Here is a tiny trained network, its code and every weight. The questions are about switching its units off for an input and a target symbol, where a switched-off unit gives its printed mean instead of its output.

import numpy as np


def w(rows, s, z=0):
    codes = np.array(rows[::2]) - 128.0
    scale = np.full(codes.shape[1], s)
    scale[-1] = z or s
    return codes * scale


def norm(h):
    return h / np.sqrt((h * h).mean(-1, keepdims=True) + 1e-5)


def f(y):
    return y / 2 * (1 + np.tanh(0.7978845608 * (y + 0.044715 * y**3)))


def softmax(a):
    e = np.exp(a - a.max(-1, keepdims=True))
    return e / e.sum(-1, keepdims=True)


def log_softmax(a):
    a = a - a.max(-1, keepdims=True)
    return a - np.log(np.exp(a).sum(-1, keepdims=True))


def net(x, mask):
    ids = ['ΘΞΠΣΨΩαβγεζηλμτφ'.index(c) for c in x.split()]
    T = len(ids)
    res = E[ids] + P[:T]
    u = 0
    for l in range(3):
        q, k, v = (norm(res) @ M[l].T for M in (Q, K, V))
        z = softmax(np.where(np.tri(T) > 0, q @ k.T / 2**0.5, -1e9)) @ v
        res = res + np.where(mask[u], z, O[l][:, -1]) @ O[l][:, :-1]
        u += 1
        y = f(norm(res) @ A[l][:, :-1].T + A[l][:, -1])
        res = res + np.where(mask[u : u + 8], y, B[l][:, -1]) @ B[l][:, :-1]
        u += 8
    return log_softmax(norm(res)[-1] @ U[:, :-1].T + U[:, -1])


Q, K, V, O, A, B = {}, {}, {}, {}, {}, {}
E = w([
[130,127,143,57,190,181,55,124],'Θ',
[47,82,93,57,119,125,153,59],'Ξ',
[115,242,162,209,123,222,126,228],'Π',
[128,69,98,103,225,115,118,194],'Σ',
[137,19,105,198,158,139,112,103],'Ψ',
[168,187,154,165,144,210,128,106],'Ω',
[140,148,153,213,6,188,134,223],'α',
[166,160,155,198,152,155,165,112],'β',
[157,141,67,157,197,112,178,138],'γ',
[36,218,124,120,57,95,97,114],'ε',
[156,163,174,192,102,147,174,136],'ζ',
[111,173,159,57,97,148,119,76],'η',
[97,224,154,132,100,116,128,227],'λ',
[164,221,138,121,148,142,141,160],'μ',
[124,179,143,214,173,179,144,88],'τ',
[7,76,143,123,141,194,104,230],'φ',
],0.015)
P = w([
[120,106,38,177,78,253,228,154],'0',
[120,146,35,154,75,221,153,151],'1',
[116,151,59,149,76,193,124,146],'2',
[113,163,80,150,82,165,116,145],'3',
[118,166,91,150,85,139,99,139],'4',
[122,168,103,148,87,114,88,125],'5',
[111,169,121,149,95,97,87,129],'6',
[104,167,139,145,100,77,84,120],'7',
[106,164,160,139,101,61,81,119],'8',
[111,164,170,135,98,48,68,115],'9',
[114,162,200,129,102,29,69,131],'10',
[108,153,213,129,98,21,58,124],'11',
[129,156,221,116,86,14,41,111],'12',
],0.0055)
Q[0] = w([
[110,218,167,72,152,226,37,73],'0.h1',
[187,196,185,242,1,104,237,98],'0.h1',
],0.0056)
K[0] = w([
[110,147,191,92,93,184,91,93],'0.h1',
[184,254,151,230,67,116,170,103],'0.h1',
],0.007)
V[0] = w([
[104,72,182,196,139,129,2,109],'0.h1',
[112,145,217,85,99,115,89,124],'0.h1',
],0.0055)
O[0] = w([
[195,132,109,194,2,107,144,165,247],'0.h1',
[133,108,105,200,208,165,139,156,93],'0.h1',
],0.0091,0.0016)
A[0] = w([
[107,148,93,106,201,63,170,139,85],'0.n1',
[171,50,55,211,238,157,205,123,84],'0.n2',
[154,173,233,214,195,106,159,108,40],'0.n3',
[99,163,85,93,19,156,188,159,126],'0.n4',
[149,99,124,224,88,213,189,127,173],'0.n5',
[180,182,166,95,99,194,211,185,137],'0.n6',
[231,126,31,197,183,154,253,198,2],'0.n7',
[118,63,151,158,129,118,62,69,42],'0.n8',
],0.0067,0.0022)
B[0] = w([
[164,152,118,65,153,108,91,71,163],'0.n1',
[93,119,111,122,152,253,170,107,165],'0.n2',
[185,153,35,95,148,142,98,106,180],'0.n3',
[131,163,97,143,145,173,222,159,192],'0.n4',
[91,161,104,62,175,50,120,104,250],'0.n5',
[132,90,60,131,65,85,176,73,206],'0.n6',
[53,108,126,183,196,222,171,172,158],'0.n7',
[105,97,131,86,127,162,219,168,183],'0.n8',
],0.0064,0.0025)
Q[1] = w([
[172,236,180,127,126,110,128,226],'1.h1',
[63,253,69,140,67,120,136,190],'1.h1',
],0.0055)
K[1] = w([
[184,166,171,145,87,103,33,151],'1.h1',
[164,244,219,84,113,2,172,107],'1.h1',
],0.0054)
V[1] = w([
[70,133,59,59,147,33,181,206],'1.h1',
[27,98,94,131,83,136,146,1],'1.h1',
],0.0049)
O[1] = w([
[194,147,76,77,97,73,183,231,163],'1.h1',
[171,107,96,254,118,88,62,125,254],'1.h1',
],0.0094,0.0011)
A[1] = w([
[200,240,213,126,43,86,42,164,33],'1.n1',
[179,155,85,188,145,160,50,223,113],'1.n2',
[141,112,81,222,70,180,89,2,118],'1.n3',
[57,226,142,133,3,150,236,35,159],'1.n4',
[75,143,228,45,164,128,24,92,5],'1.n5',
[42,89,136,107,192,185,252,251,23],'1.n6',
[198,99,60,26,98,19,73,123,194],'1.n7',
[150,18,86,140,165,251,192,71,175],'1.n8',
],0.0052,0.0026)
B[1] = w([
[137,120,99,169,168,165,190,199,192],'1.n1',
[74,119,103,75,131,189,213,95,230],'1.n2',
[164,164,117,46,138,108,89,128,230],'1.n3',
[142,96,109,105,237,176,153,174,216],'1.n4',
[178,132,154,155,103,30,70,61,254],'1.n5',
[93,163,92,113,134,107,93,2,170],'1.n6',
[123,158,113,136,213,70,84,44,199],'1.n7',
[137,133,69,126,169,124,190,198,208],'1.n8',
],0.0072,0.0032)
Q[2] = w([
[208,35,110,98,145,178,113,2],'2.h1',
[120,121,123,229,110,128,202,156],'2.h1',
],0.0059)
K[2] = w([
[202,96,2,111,160,224,154,80],'2.h1',
[126,74,113,163,170,40,135,205],'2.h1',
],0.0069)
V[2] = w([
[160,253,141,154,156,117,116,135],'2.h1',
[41,165,128,144,90,109,92,112],'2.h1',
],0.0064)
O[2] = w([
[174,213,40,180,151,110,180,152,250],'2.h1',
[2,138,114,93,98,154,111,133,10],'2.h1',
],0.0097,0.0014)
A[2] = w([
[157,120,30,114,190,196,218,131,217],'2.n1',
[189,117,92,126,69,66,168,139,76],'2.n2',
[193,182,153,85,122,95,123,67,219],'2.n3',
[110,174,116,163,76,224,213,154,93],'2.n4',
[16,131,159,45,2,156,125,124,121],'2.n5',
[190,79,188,176,52,122,57,57,117],'2.n6',
[84,176,143,250,63,134,102,178,3],'2.n7',
[144,187,132,146,134,92,144,119,107],'2.n8',
],0.0093,0.0021)
B[2] = w([
[116,65,209,172,71,143,72,211,246],'2.n1',
[115,184,149,110,166,184,90,109,145],'2.n2',
[121,71,87,159,154,113,92,127,197],'2.n3',
[167,131,106,65,195,67,135,11,158],'2.n4',
[102,59,36,42,102,183,113,129,149],'2.n5',
[148,153,73,110,216,60,93,85,183],'2.n6',
[114,154,123,166,58,127,150,76,136],'2.n7',
[129,89,126,79,122,130,123,100,150],'2.n8',
],0.011,0.012)
U = w([
[154,31,156,201,101,172,43,255,140],'Θ',
[207,110,20,125,194,6,15,87,96],'Ξ',
[81,133,141,169,255,221,205,124,117],'Π',
[139,147,152,111,144,155,128,116,50],'Σ',
[157,117,202,75,148,180,124,74,74],'Ψ',
[132,123,151,136,124,139,122,97,3],'Ω',
[242,16,147,83,74,72,229,79,110],'α',
[182,134,144,112,109,135,142,115,54],'β',
[249,152,160,90,101,159,173,102,162],'γ',
[83,169,115,244,28,14,181,104,179],'ε',
[151,151,138,145,85,103,154,117,109],'ζ',
[120,177,142,209,54,163,123,28,194],'η',
[183,214,112,11,102,44,145,248,96],'λ',
[105,190,161,97,130,98,132,155,135],'μ',
[181,179,129,122,76,96,181,140,186],'τ',
[70,101,13,28,65,185,137,114,225],'φ',
],0.0071,0.0037)

Each question gives the input, a string of symbols that net reads in full, and the target symbol t.
The units are the heads (2 rows each of Q, K, V and O) and the neurons (one row each of A and B). Each row of codes is followed by its name. A weight is (code - 128) times the scale printed after its matrix; where a second scale follows, it is the last column's (O, A, B and U).
mask holds one flag per unit, layer by layer, with each layer's heads first. A switched-off unit (its flag False) gives its mean, the last column of its rows in O or B, instead of its output. The means were averaged over made-up inputs and are rounded, as every weight is.
A unit's drop is (log p(t) with every unit on - log p(t) with that unit switched off) / (log p(t) with every unit on - log p(t) with every unit switched off).
most important unit: the unit with the biggest drop
top k neurons: the k neurons with the biggest drops, biggest first
top k neurons in layer l: the k neurons of layer l with the biggest drops, biggest first
input Ψ Ψ τ ε γ Θ, target Θ: most important unit -> 0.h1
input φ Θ ε, target φ: top 3 neurons in layer 1 -> (1.n5 1.n2 1.n7)
input Θ Σ Ψ Ψ Ψ Θ Θ Ψ Ψ Θ Ψ ζ, target Θ: top 2 neurons -> (0.n3 0.n7)
input Θ Ψ φ Ψ Θ γ Ψ Ψ Ψ Ω, target Θ: top 3 neurons in layer 2 -> (2.n6 2.n1 2.n4)
input Ξ λ Ω Θ Θ Θ Θ Θ γ Σ, target Θ: top 2 neurons -> (0.n2 0.n7)
input Ψ γ Θ Σ η Σ τ Ψ Θ ε, target ε: top 4 neurons -> (2.n7 1.n4 1.n1 2.n4)
input Ψ ζ Θ Θ φ η Σ ζ, target Ξ: top 3 neurons -> (0.n3 0.n5 0.n6)
input Π Ξ Ψ Ψ Θ Θ Θ Θ Ψ ζ, target Θ: top 3 neurons -> (0.n7 2.n1 0.n3)
input μ γ Θ Π φ ε, target φ: top 2 neurons -> (0.n5 2.n5)
input Ω μ ε φ φ Θ Ψ Ψ Θ Π Ψ η, target Θ: top 2 neurons -> (1.n4 1.n1)
input Θ γ Θ φ Ψ Θ ε ζ η φ α, target φ: top 2 neurons -> (0.n3 2.n5)
input Θ Θ Θ Ω Ψ Θ α, target α: top 3 neurons in layer 1 -> (1.n4 1.n5 1.n7)
input Θ ζ Ψ β ε, target ε: top 4 neurons -> (2.n7 1.n4 2.n4 2.n1)
input Θ Ψ α Ω φ Θ Θ Θ Π, target Π: top 4 neurons -> (1.n4 2.n4 1.n5 0.n4)
input Θ λ Θ Ψ λ, target λ: top 2 neurons -> (2.n4 2.n1)
input Ψ λ μ φ η, target Θ: most important unit -> 0.n5
input Π Ψ Π Ψ η η Θ γ Ψ Ω φ, target φ: top 2 neurons -> (2.n5 2.n1)
input Ψ Ψ ε Ψ Θ φ α, target φ: top 2 neurons in layer 2 -> (2.n5 2.n4)
input Ψ γ Σ ε γ Ψ γ ε Θ Σ Ξ, target Θ: top 2 neurons in layer 0 -> (0.n4 0.n5)
input Ψ η Ψ φ ε η Π, target η: most important unit -> 2.n7
input Θ φ η Θ Θ Ψ λ ε, target λ: top 3 neurons in layer 1 -> (1.n4 1.n5 1.n7)
input γ Σ φ φ Θ β Σ Ξ Ψ, target Θ: top 2 neurons in layer 1 -> (1.n8 1.n5)
input γ Θ Θ Θ Ψ φ μ μ η τ φ β, target Θ: top 3 neurons in layer 2 -> (2.n1 2.n6 2.n4)
input γ φ Ψ Π, target φ: top 2 neurons in layer 2 -> (2.n4 2.n5)
